Below are the code and all the weights of a small trained network. Each question names an input and a class and asks about switching units off, where a switched-off unit gives its printed mean instead of its output.

import numpy as np


def w(rows, s, z=0):
    codes = np.array(rows[::2]) - 128.0
    scale = np.full(codes.shape[1], s)
    scale[-1] = z or s
    return codes * scale


def norm(h):
    return h / np.sqrt((h * h).mean(-1, keepdims=True) + 1e-5)


def f(y):
    return y / 2 * (1 + np.tanh(0.7978845608 * (y + 0.044715 * y**3)))


def log_softmax(a):
    a = a - a.max(-1, keepdims=True)
    return a - np.log(np.exp(a).sum(-1, keepdims=True))


def net(x, mask):
    res = np.array(x, float).reshape(1, 6) / 4 @ E
    u = 0
    for l in range(2):
        y = f(norm(res) @ A[l][:, :-1].T + A[l][:, -1])
        res = res + np.where(mask[u : u + 11], y, B[l][:, -1]) @ B[l][:, :-1]
        u += 11
    return log_softmax(norm(res)[-1] @ U[:, :-1].T + U[:, -1])


A, B = {}, {}
E = w([
[52,129,114,189,253],'x0',
[139,215,161,158,142],'x1',
[177,230,147,255,93],'x2',
[152,87,131,93,226],'x3',
[8,199,74,133,64],'x4',
[172,202,208,20,145],'x5',
],0.0056)
A[0] = w([
[174,91,106,216,168,51],'0.n0',
[185,136,143,255,169,193],'0.n1',
[121,82,155,95,121,3],'0.n2',
[137,167,181,115,181,63],'0.n3',
[158,58,194,35,190,68],'0.n4',
[86,197,143,210,123,155],'0.n5',
[202,110,192,135,146,63],'0.n6',
[59,136,105,135,163,69],'0.n7',
[99,109,132,110,172,115],'0.n8',
[36,115,76,121,166,36],'0.n9',
[115,193,134,163,45,165],'0.n10',
],0.0097,0.0028)
B[0] = w([
[26,2,123,231,191,180],'0.n0',
[180,71,224,210,184,253],'0.n1',
[152,147,95,122,171,123],'0.n2',
[143,149,123,149,123,155],'0.n3',
[190,58,16,125,178,228],'0.n4',
[162,103,126,56,193,230],'0.n5',
[105,185,95,112,110,173],'0.n6',
[42,127,183,115,151,163],'0.n7',
[111,160,64,73,94,148],'0.n8',
[83,206,227,108,184,189],'0.n9',
[204,115,139,79,74,248],'0.n10',
],0.0057,0.0048)
A[1] = w([
[10,171,111,70,128,75],'1.n0',
[138,75,135,185,133,81],'1.n1',
[116,94,125,240,185,3],'1.n2',
[174,50,95,17,122,134],'1.n3',
[54,25,80,61,121,175],'1.n4',
[104,156,135,91,12,46],'1.n5',
[3,175,93,137,149,181],'1.n6',
[187,196,150,170,121,55],'1.n7',
[164,187,93,162,147,129],'1.n8',
[126,118,116,118,2,128],'1.n9',
[123,130,120,156,249,103],'1.n10',
],0.0099,0.0029)
B[1] = w([
[67,73,132,64,114,201],'1.n0',
[42,156,126,165,127,168],'1.n1',
[93,26,108,249,83,212],'1.n2',
[116,209,32,196,177,254],'1.n3',
[221,197,184,90,185,232],'1.n4',
[71,126,59,247,16,206],'1.n5',
[152,65,207,43,110,207],'1.n6',
[208,198,254,103,132,163],'1.n7',
[153,102,210,127,99,140],'1.n8',
[17,141,72,103,56,218],'1.n9',
[87,118,97,130,29,226],'1.n10',
],0.0077,0.0054)
U = w([
[53,80,176,29,153,145],'0',
[76,170,79,142,8,2],'1',
[178,154,45,102,216,232],'2',
[210,176,222,147,119,5],'3',
[88,21,160,232,149,233],'4',
],0.017,0.0015)

Each question gives the input, the list of numbers given to net, and the class t.
The units are the neurons (one row each of A and B). Each row of codes is followed by its name. A weight is (code - 128) times the scale printed after its matrix; where a second scale follows, it is the last column's (A, B and U).
mask holds one flag per neuron, layer by layer. A switched-off neuron (its flag False) gives its mean, the last column of its row in B, instead of its output. The means were averaged over made-up inputs and are rounded, as every weight is.
A unit's drop is (log p(t) with every unit on - log p(t) with that unit switched off) / (log p(t) with every unit on - log p(t) with every unit switched off).
k most important neurons: the k neurons with the biggest drops, biggest first
k most important neurons of layer l: the k neurons of layer l with the biggest drops, biggest first
drop of u: that unit's drop, to one decimal
input [3,-8,-8,-6,-3,-8], class 0: 3 most important neurons of layer 1 : [1.n6, 1.n4, 1.n5]
input [-7,-5,7,6,1,-1], class 3: most important neuron : [1.n7]
input [-8,2,5,1,1,7], class 1: 3 most important neurons : [0.n1, 1.n5, 1.n9]
input [0,0,7,-8,0,-5], class 4: 3 most important neurons of layer 0 : [0.n1, 0.n0, 0.n9]
input [-3,2,-1,2,-6,-1], class 2: 2 most important neurons of layer 0 : [0.n4, 0.n6]
input [1,6,8,4,-1,0], class 4: 4 most important neurons : [0.n1, 0.n0, 1.n2, 1.n4]
input [1,-1,-1,-5,8,-4], class 0: 2 most important neurons : [1.n6, 1.n0]
input [4,-5,-2,-1,0,1], class 0: 2 most important neurons : [0.n9, 0.n10]
input [8,5,7,-1,8,1], class 3: drop of 1.n7 : 0.2
input [-5,-2,-4,0,-6,-8], class 2: drop of 0.n1 : 0.2
input [6,-2,2,5,5,2], class 0: drop of 1.n6 : 0.0
input [-4,8,3,2,5,-4], class 3: drop of 0.n5 : 0.1
